Here is a tiny trained network, its code and every weight. The questions are about switching its units off for an input and a class, where a switched-off unit gives its printed mean instead of its output.

import numpy as np


def w(rows, s, z=0):
    codes = np.array(rows[::2]) - 128.0
    scale = np.full(codes.shape[1], s)
    scale[-1] = z or s
    return codes * scale


def f(y):
    return np.maximum(y, 0)


def log_softmax(a):
    a = a - a.max(-1, keepdims=True)
    return a - np.log(np.exp(a).sum(-1, keepdims=True))


def net(x, mask):
    res = np.array(x, float).reshape(1, 4) / 4 @ E
    y = f(res @ A[0][:, :-1].T + A[0][:, -1])
    res = res + np.where(mask, y, B[0][:, -1]) @ B[0][:, :-1]
    return log_softmax(res[-1] @ U[:, :-1].T + U[:, -1])


A, B = {}, {}
E = w([
[141,122,122,145,122,143,137,125,144,128,116],'x0',
[231,84,97,7,56,82,116,125,150,45,137],'x1',
[141,115,103,118,183,174,163,177,233,141,250],'x2',
[228,220,139,91,183,197,74,103,130,184,112],'x3',
],0.012)
A[0] = w([
[84,37,87,94,76,131,106,157,135,103,121,101],'N0',
[78,111,56,111,162,176,155,196,208,111,240,154],'N1',
[109,58,127,138,153,80,95,73,123,112,63,89],'N2',
[99,172,153,141,75,96,107,38,86,94,8,136],'N3',
[13,146,140,167,153,182,139,159,153,151,73,91],'N4',
[48,187,177,165,147,126,122,144,113,141,138,108],'N5',
[182,220,126,84,172,204,9,45,133,172,95,3],'N6',
[38,89,109,180,62,63,183,113,141,94,143,46],'N7',
[225,140,196,110,138,122,86,105,152,125,116,65],'N8',
[175,103,56,25,62,87,119,121,147,14,107,73],'N9',
[105,99,159,120,84,115,107,124,48,133,2,138],'N10',
[77,113,111,177,205,124,102,113,105,134,123,97],'N11',
[69,144,168,199,170,156,142,98,98,129,124,93],'N12',
[71,58,133,187,123,77,177,162,118,72,125,48],'N13',
],0.0096,0.0042)
B[0] = w([
[85,143,62,213,88,101,84,115,110,149,104,184],'N0',
[135,80,156,68,188,209,93,168,205,32,157,252],'N1',
[139,139,148,132,144,153,109,160,155,108,144,168],'N2',
[153,81,136,77,192,178,122,168,204,75,196,227],'N3',
[167,121,108,98,93,75,208,85,100,149,117,209],'N4',
[158,114,127,101,108,126,165,93,113,134,122,193],'N5',
[66,184,135,181,81,148,59,177,99,189,82,241],'N6',
[60,187,124,203,94,123,60,154,112,137,82,216],'N7',
[89,171,126,161,133,102,108,86,92,138,124,181],'N8',
[190,145,72,76,120,84,247,71,112,152,89,232],'N9',
[142,64,172,93,196,152,113,195,135,90,188,220],'N10',
[173,137,117,100,125,103,173,128,89,123,120,180],'N11',
[198,108,77,85,116,96,194,91,86,168,141,200],'N12',
[72,168,146,187,69,146,55,124,130,187,116,207],'N13',
],0.011,0.018)
U = w([
[144,83,173,102,222,170,113,179,200,55,216,239],'0',
[180,139,95,101,91,105,254,8,96,140,108,4],'1',
[81,200,140,186,72,140,21,127,109,157,80,141],'2',
],0.011,0.0016)

Each question gives the input, the list of numbers given to net, and the class t.
The units are the neurons (one row each of A and B). Each row of codes is followed by its name. A weight is (code - 128) times the scale printed after its matrix; where a second scale follows, it is the last column's (A, B and U).
mask holds one flag per neuron, in row order. A switched-off neuron (its flag False) gives its mean, the last column of its row in B, instead of its output. The means were averaged over made-up inputs and are rounded, as every weight is.
A unit's drop is (log p(t) with every unit on - log p(t) with that unit switched off) / (log p(t) with every unit on - log p(t) with every unit switched off).
The circuit of an input: a set's keep is (log p(t) with only the set's units on - log p(t) with every unit switched off) / (log p(t) with every unit on - log p(t) with every unit switched off). Starting from the 12 units with the biggest drops (on a tie, the unit counted first), units are removed one at a time, each time the one whose removal leaves the highest keep (on an exact tie, the one counted first), for as long as the keep stays at least 0.8.
circuit, biggest first: the units of the circuit, biggest drop first
k most important neurons: the k neurons with the biggest drops, biggest first
drop when u is switched off: that unit's drop, to one decimal
input [3,-6,3,-5], class 1: circuit, biggest first : [N4]
input [2,-1,5,-7], class 2: 2 most important neurons : [N7; N13]
input [-4,6,5,-6], class 1: 4 most important neurons : [N9; N6; N3; N10]
input [5,-3,-2,-2], class 1: 2 most important neurons : [N1; N6]
input [-2,3,5,6], class 2: 3 most important neurons : [N6; N3; N10]
input [2,3,-8,8], class 0: 3 most important neurons : [N3; N10; N7]
input [1,2,-7,7], class 0: 2 most important neurons : [N3; N10]
input [4,2,-1,2], class 1: 4 most important neurons : [N1; N7; N13; N6]
input [-5,-5,3,6], class 2: 2 most important neurons : [N6; N9]
input [6,-7,6,-8], class 2: 3 most important neurons : [N7; N13; N9]
input [-5,7,-7,1], class 0: 4 most important neurons : [N3; N10; N4; N12]
input [4,-8,6,-1], class 1: 2 most important neurons : [N4; N12]
input [5,3,-8,8], class 0: 4 most important neurons : [N3; N10; N7; N13]
input [-3,5,6,-7], class 2: circuit, biggest first : [N0]
input [4,-4,-4,-3], class 0: 3 most important neurons : [N9; N10; N3]
input [-4,4,-2,3], class 1: 3 most important neurons : [N9; N1; N7]
input [-3,-1,4,6], class 2: 2 most important neurons : [N6; N3]
input [-5,6,2,-3], class 1: drop when N9 is switched off : 0.6
input [8,-2,-7,-4], class 0: drop when N3 is switched off : 0.2
input [4,-8,-5,6], class 1: drop when N2 is switched off : 0.0
input [4,-1,-6,4], class 0: circuit, biggest first : [N3]
input [6,0,5,-6], class 2: drop when N13 is switched off : 0.6
